[-11.0  -8.2  -5.0 -53.4  85.5  17.1 -15.9] out -5.0

[[ 65.2  42.1 -28.2 -15.2 -15.9]
 [-14.6 -52.8  34.5   5.8  85.2]] out 34.5

[[ -5.3 -37.8  36.1  23.4 -67.3]
 [  7.5 -49.4 -15.5  13.9 -45.9]
 [  0.4 -22.6 -15.6   3.7 -37.1]] out -15.6

[[ 14.0   2.6  12.0  10.5 -20.9 -40.4]
 [-26.2 -46.9 -67.6 -30.1   9.7   2.1]
 [-22.1 -54.9   4.2  63.4  -2.4 -24.5]] out 4.2

[-11.2  24.4  20.5  77.0 -35.3] out 20.5

[[40.7  0.4 36.1 18.6 73.5]
 [25.0 45.1 52.2  8.2 14.7]] out 52.2

[63.6 37.0  7.5 15.4] out 7.5

[ 11.4 -16.9 -13.3  19.3 -77.3] out -13.3

[[ 66.6  55.3 -31.3 -33.2 -43.1]
 [-71.8 -66.8  39.3  53.3  53.0]] out 39.3

[-61.8 -20.1 -12.8  17.7 -27.0] out -12.8
---
((9.2, -9.2, 11.8, 20.3, 84.6, -38.4), (-17.2, -8.0, 3.8, 56.0, 25.2, -41.2), (-26.9, 6.4, 0.8, 1.7, 14.5, -2.3)) ⇒ 84.6, 56.0
(-20.0, 9.8, 5.2, -36.0, -84.5, 50.2) ⇒ 50.2, 9.8
(3.0, -80.0, -25.1, -47.4, -21.1, 28.0) ⇒ 28.0, 3.0
(36.1, 64.8, -37.7, 9.8) ⇒ 64.8, 36.1
(52.4, 34.6, 32.3, 55.0, -70.3) ⇒ 55.0, 52.4
((-32.5, 5.0, 15.0, 25.2, -18.9, 3.2, 15.7), (-36.6, -77.2, 9.6, -69.3, 20.3, -20.8, -11.6)) ⇒ 25.2, 20.3
(5.2, -25.7, -77.3, -9.6, 9.0, 12.8) ⇒ 12.8, 9.0
(-83.0, 11.1, -21.3, 7.1) ⇒ 11.1, 7.1
((-7.7, 52.3, -29.0, -52.2), (-9.0, 5.2, 22.3, 20.4), (-45.4, 35.2, -64.1, -2.3)) ⇒ 52.3, 35.2
---
[[-26.6  22.6 -32.4  -5.9  39.2 -32.1]
 [  4.1 -73.3  32.8 -63.8 -81.6 -33.1]
 [-62.3  36.4 -53.5 -85.7 -54.3 -76.9]] → -53.5

[ 44.7 -73.7 -16.2 -65.3 -85.5  23.7] → -16.2

[[ 47.7  -0.9 -64.2  52.6  40.4  21.5]
 [-44.1   4.4  52.9 -51.3 -39.4 -29.4]
 [-13.6  10.3  29.5 -18.2 -11.6 -17.0]] → 29.5

[[ 56.2 -62.2 -16.8 -40.7  55.3  68.7]
 [ 14.6  66.2 -17.3 -31.0 -12.2  35.8]] → -17.3

[-20.7  21.1  -5.0  26.0 -69.1  -3.1] → -5.0

[ 12.6 -11.6  60.8  77.6   7.2 -19.5] → 60.8

[ 42.3 -48.2 -30.3 -11.8 -45.9  63.4] → -30.3

[-50.6  -7.3 -63.9 -14.1 -35.8  37.5] → -63.9

[[-34.1 -43.6  39.8 -23.4  -2.1  -5.8]
 [ 69.2  19.1 -45.3   8.7  13.9   0.4]] → -45.3
---
-16.19   11.72   -9.78   16.21    3.11  -10.51   -0.30
  9.80   -7.40  -22.40  -23.42  -13.04   15.83   -5.48
  2.66  -15.66    9.38   14.31   -8.96  -16.51   -5.80
Out: -7.40

-0.12  -0.03  -0.04   0.05   0.06   0.02  -0.05
 0.09  -0.10  -0.23  -0.02  -0.04   0.11   0.21
Out: -0.03

 0.365   0.704   0.362   0.602  -1.744  -0.353
 0.291   0.601   0.501   1.469  -0.250  -0.810
-0.157   0.185   0.622   0.215  -1.976  -0.779
Out: 0.601

-12.8  -10.0   12.3    5.5
 16.1   -5.4    2.0    6.6
 18.1   -3.7   -8.8   -2.3
Out: -5.4

-1.0   1.6  -1.6   1.6  -0.6  -0.3
 1.3   1.9  -1.0   1.5  -0.5  -1.2
Out: 1.6

-1.46   0.79  -0.46   0.06
-2.07   1.15   1.23   0.03
Out: 0.79
---
[[-48.2  11.4   8.3   7.7  28.4 -72.9  -0.8]
 [-38.2 -21.3  48.1 -34.7 -25.0 -23.8  -6.8]
 [-28.3 -27.8  38.0 -38.1  15.5   3.7 -10.3]] Out: -10.3

[ 27.7  43.9 -85.6  -8.2  58.7] Out: 27.7

[-26.1  27.0  61.0 -86.7 -27.8] Out: -26.1

[-71.8  61.9  13.1 -39.6  22.7] Out: 13.1

[ 50.7  78.1  -5.5  -0.6  45.7 -50.4 -52.7] Out: -0.6

[ 10.2 -27.6  29.2 -23.5  -3.3  61.3 -32.8] Out: -3.3

[-58.7  62.6   9.9   4.6 -51.8] Out: 4.6

[[  7.6 -36.4 -34.7  12.0 -12.1  41.8  18.9]
 [ 61.5 -29.8  22.2 -59.7  17.9 -11.4  24.0]
 [ -8.1   4.0  -8.2  11.0  -6.5   2.5  -1.8]] Out: 2.5
---
[-56.3 -80.0   8.6  76.6  50.6] Out: 76.6

[[-24.8  55.5  46.8   7.8 -10.3  17.5]
 [ -5.3 -21.2  13.6 -32.7  22.6 -66.0]
 [-18.7  34.6  62.9 -13.7   4.8  31.4]] Out: 4.8

[ 45.6  -1.3 -41.1  61.7 -22.2 -23.7] Out: -22.2

[[ -1.7  19.4 -40.4 -12.9  24.2  32.4]
 [ -3.3   5.5 -50.2  -5.4 -69.3  -1.6]] Out: -69.3

[[ 43.1 -27.3 -20.1  81.2   2.7  11.7]
 [-54.6  25.9  -8.3 -72.3  -6.9 -14.6]] Out: -6.9

[ 11.2   5.0  62.9 -64.4  29.6] Out: -64.4

[ 57.9  37.7 -72.8 -58.5  84.8  66.6 -78.1] Out: 66.6

[23.1 35.3 32.4 72.6] Out: 32.4

[-61.7  49.9 -18.3  32.8 -12.3  -3.6] Out: -12.3

[[  3.9  38.4 -22.7  63.2   8.9  36.8 -17.6]
 [-19.4  76.3 -23.3   8.8 -39.3  31.1   8.0]
 [-14.8 -22.1 -53.1 -15.1  42.3  34.5  27.4]] Out: 34.5
---
[[-145 -779  564   -6]
 [ 414  589  800  502]] | 502

[[  0  35  12  -7  24]
 [  3 -45  -1  26 -17]
 [ -6 -50   4  26  -5]] | -5

[33 56 85 77 62  2  7] | 7

[[1254 6539 5987 7100]
 [6163 3595 3771 8232]
 [2351 1913 2860 7925]] | 7925

[[-468 -831 -483   57  144 -980  -11]
 [-116  167 -263 -418 -372 -484 -407]
 [-178  726 -425 -335  168 -834 -549]] | -549

[0 2 4 5 0 3 8] | 8

[ 87 203 233 172  30 228] | 228

[[ -31  858  376  669  668]
 [ 195 -808 -221 -144  510]] | 510

[[ 25  18  45  32  12]
 [ 12 -20 -30 -26   0]
 [-10   9  28  -7  -9]] | -9

[[ 10   8   0 -34  33  36  22]
 [-11  -7 -16  49 -25 -28 -21]] | -21
